(in the rows, 128 means zero)
Each row is followed by its group and then its class within the group.
[120 123 129 145 209  97  78 161 103 151 141 133 120 168 127 133 128  88
 139 127 132 128 147 123 152]
T > R
[106 111 121 125 102 122 128 137 108 138 136  97 128  61 151 133 124 108
 156 137 142 120 131 126 144]
J > V
[109 103 127 165 120  97  68 190 126 151 147 136 106 141 109 117 123 139
 186 118 107 112 204 130  90]
N > A
[123 105 121 116 159 121 159 159  98 118 135  91 130  91 152 114 132 101
 105 128 148 163 111 130 118]
J > B
[118 124 133 148 187 116 107 168 122 139 143 150 119 151 132 148 121  89
 122 125 132 129 137 124 158]
T > R
[109 183 130 136 128 124 123 137 135 124 125  99 145 125 127 163 123 118
 110 136 143 105  92 118 140]
S > Z
[109 149 126 149 199 100 107 182 108 141 132 109 115 175 117 143 123  67
 122 132 139 125  98 139 137]
T > C
[117 101  85 113  92 123 133 164 105 131 159  96 126  71 149 140 138 112
 130 126 135 153 122 135 121]
J > B
[123 198 142 154 138 102 110 160 133 124 105 111 120 159 114 148 123 150
 154 137 134  54 143 148 106]
S > X
[118 216 146 142 136  98  87 153 153 129 123 117 129 161 114 152 109 139
 160 141 141  63 164 148 129]
S > X
[119  85 138 127 106 124 142 183  88 131 150  94 131  95 154 119 129 113
 116 132 147 158 124 136 101]
J > B
[115 144 119 166 244  68 158 206 100 155 153 100 110 179 113 122 130 109
 208 136 129 111 119 149 144]
T > C
[111 106 123 135 164 129 103 136 117 147 132  68 128  97 147 119 138 130
 156 136 123 130 113 134 133]
J > V
[106 197 134 151 182  96 111 180 148 131 110 111 131 147 117 160 126 175
 145 133 148 105  96 133 118]
S > X
[124 151 121 136 197  80  92 176 105 145 125 147 114 158 130 136 132  98
 142 134 150 119 114 123 152]
T > R
[ 89 118 141 130 207  77  97 191 116 129 139  55 120  80 157 158 114 143
 160 142 141 120  71 145 159]
J > V
[107 165 143 154 173 109 111 181 122 135 136 104 133 166 119 140 125  77
 121 135 150  94 101 135 134]
T > C
[114 134 112 106  81  90 135 141 112 137 127 104 119  94 146 145 134 103
 129 148 159 146 124 144 131]
J > B
[133 132 124 146 237  47  86 195 116 160 139 151 106 142 126 142 123 124
 151 133 121 121 157 121 171]
T > R
[123 181 130 154 171  95 109 180 139 119 131 101 120 115 117 125 122 160
 144 135 129  88 130 137 134]
S > Z
[118 111 106 148 151  96  96 158  92 129 128 127 132 151 131 139 124 116
 148 134 131 128 177 113 131]
N > Y
[126 172 133 149 124  80 116 166 133 131 135 100 125 102 125 158 122 158
 150 136 139  84 124 137 132]
S > Z
[120 127 122 150 207 102 105 170  96 138 137 151 108 199 130 145 115   8
 123 136 140 114 127 120 158]
T > R
[117 173 131 151 204  76  75 163 120 141 127 127 113 180 120 145 135 105
 167 139 116  83 147 137 142]
T > C
[101  82 107 103 101 129 110 136 106 127 130  95 127  93 153 125 142 119
 122 123 140 161 102 132 136]
J > B
[129  88 118 128 124 110  89 153 113 134 137 159 120 129 131 132 132 126
 136 124 135 127 201 108 115]
N > Y
[132 153 133 168 231  88  56 189 110 154 142 135 106 152 106 141 124  92
 150 127 110 111 122 118 167]
T > R
[131 107 127 140 142 117 115 173  98 135 141  95 108  83 153 137 142 103
 156 127 120 148 129 131 138]
J > V
[104 129 129 133 120 116 133 166 100 114 140  88 124  95 146 138 124 113
 121 128 140 134 124 142 127]
J > B
[139  88 139 169 188 100  40 198 114 153 150 142 124 115 131 125 140 132
 213 132  65 106 252 124 141]
N > A
[125 173 119 146 193 103 115 173 111 136 129 125 120 173 110 186 120  95
 142 134 139  95 115 135 133]
T > C
[139 104 120 152 135 106  96 153 114 141 139 164 147 145 120 119 136 119
 186 121 112 114 206 124 118]
N > Y
[109 162 120 150 173  93 110 155 108 146 133 127 115 208 104 147 121  72
 120 118 173 116 101 149 130]
T > C
[139 111 144 162 136 105  64 158 113 152 133 154 110 148 129 123 132 110
 165 127 106 118 205 106 132]
N > A
[138  88 113 148 156 113  85 172 120 140 152 149 127 131 132 117 130 143
 184 119  87 119 218 126 120]
N > A
[118 202 159 150 160  82 121 170 155 130 123 122 119 141 115 158 121 190
 150 126 155 107 132 132 135]
S > X
[124 189 131 151 113 115 127 156 144 116 120 124 128 124 129 167 123 138
 141 128 130 102 110 130 137]
S > Z
[132  87 132 125  92 122  97 141 121 125 131 151 129 129 125 128 138 123
 154 124 110 106 211 123 109]
N > A
[124 207 136 133 102 103 100 179 145 110 114 128 137 119 130 165 132 145
 174 135 121 119 143 129  88]
S > X
[128 169 128 156 142  90  98 181 113 139 130 118 110 151 119 139 136  79
 152 121 141  91 149 137 127]
T > C
[115 117 112 103  58 118 140 117 125 123 135 117 126 108 143 131 128 108
 103 131 179 142  72 126 107]
J > B
[126 147 127 149 202 127  78 144 120 141 135 157 100 162 120 140 130  99
 118 148 122 113 138 125 174]
T > R
[128  97 141 145 117  97  59 151 133 136 144 147 121 150 123  89 136 138
 175 128 100 125 222 124 109]
N > A
[102 219 122 131 109 105 119 149 155 133 119 110 133 117 136 161 126 133
 126 136 167 103 108 136 129]
S > Z
[129 210 126 136 123  97 103 159 162 112 112 109 133 158 121 168 125 132
 124 139 171 101  84 138 112]
S > X
[131 124 127 122 122  86 123 127 123 138 121  88 112  77 131 120 141 155
 189 141 113  96 137 154 131]
J > B
[114 110 128 156 137 108 101 194 105 119 145 101 130  72 158 143 132 140
 145 134 119 133 143 128 114]
J > V
[119 109 121 125 120 105 125 146 111 135 135 115 133  79 132 119 133  68
 133 137 133 136 132 131 130]
J > B
[136 188 133 146 159  70  67 172 132 131 134 108 116 151 105 166 125 139
 143 133 136  94 139 137 138]
S > X
[134 194 134 137 121  90  94 168 129 121 138 113 118 136  82 157 132 148
 187 130 133  76 138 140 130]
S > X
[132 177 133 140 148  75 118 174 145 129 128 143 123 108 134 147 128 152
 128 133 145 109 129 132 129]
S > Z

Each row is followed by its group and then its class within the group.
[ 82 108 131 127 129 136 124 102 111 109 120 106 103 110  70 100 162 109
 147 111 146 101 147 106 133]
<40> > H
[119 136 153 130 101 132 146 115 127 140 127 120 151 116 138 117 125  92
 171 115 140 118 152 110 173]
<40> > W
[125 136 114 111 136 138 118 128 124 103 161 125 123 126  79  98 122 143
 136 103  93 114 101 147 100]
<44> > F
[148 151 136 121 140 138 110 123 126   3 119 139 128 114 142 102 124 106
 138  84  59 128  83 113 113]
<44> > Q
[131 116 144 115 106 121 115 115 130 142 122 135 102 123 164 124 137 128
 138 143 157 144 133 152 146]
<40> > W
[ 94 158 130 126 128 124 134 124 124 107 121 123 134 132 104  99 119 107
 153 103 113 119 142 160  93]
<40> > K
[112 134 143 145  96 134 114 114 125 105 113 170 128 127 144 109 130 101
 146 133  87 132 150 113 118]
<40> > W
[132 131 132  99 110 111 125 124 136 160 131 115 163 122  95  75 130  94
 156  83 154 110 167 141 114]
<40> > W
[133 116  96 102 133 127 125 127 107 116 140 125 146 112 117  44 120 161
 132  72 137 122 110 133 114]
<44> > Q
[124 132 123 119 109 127 120 122 118 130 126 203 138 116 135 109 131  93
 144 126 134 143 146 115 128]
<40> > W
[141 127 135  91 109 154 139 127 116 109 124 133 124 126 126 114 132 104
 138 107  79 134 102 140 105]
<44> > F
[137 112 130  99 110 147 108 129  90 124 140 140 144 123 177  31 132 131
 141  63  85 123  84 194 109]
<44> > F
[150 170 124 109  93 145 107 115  89  90 128 140 123 113 156  68 129  99
 158  88  55 111 105 131 110]
<44> > Q
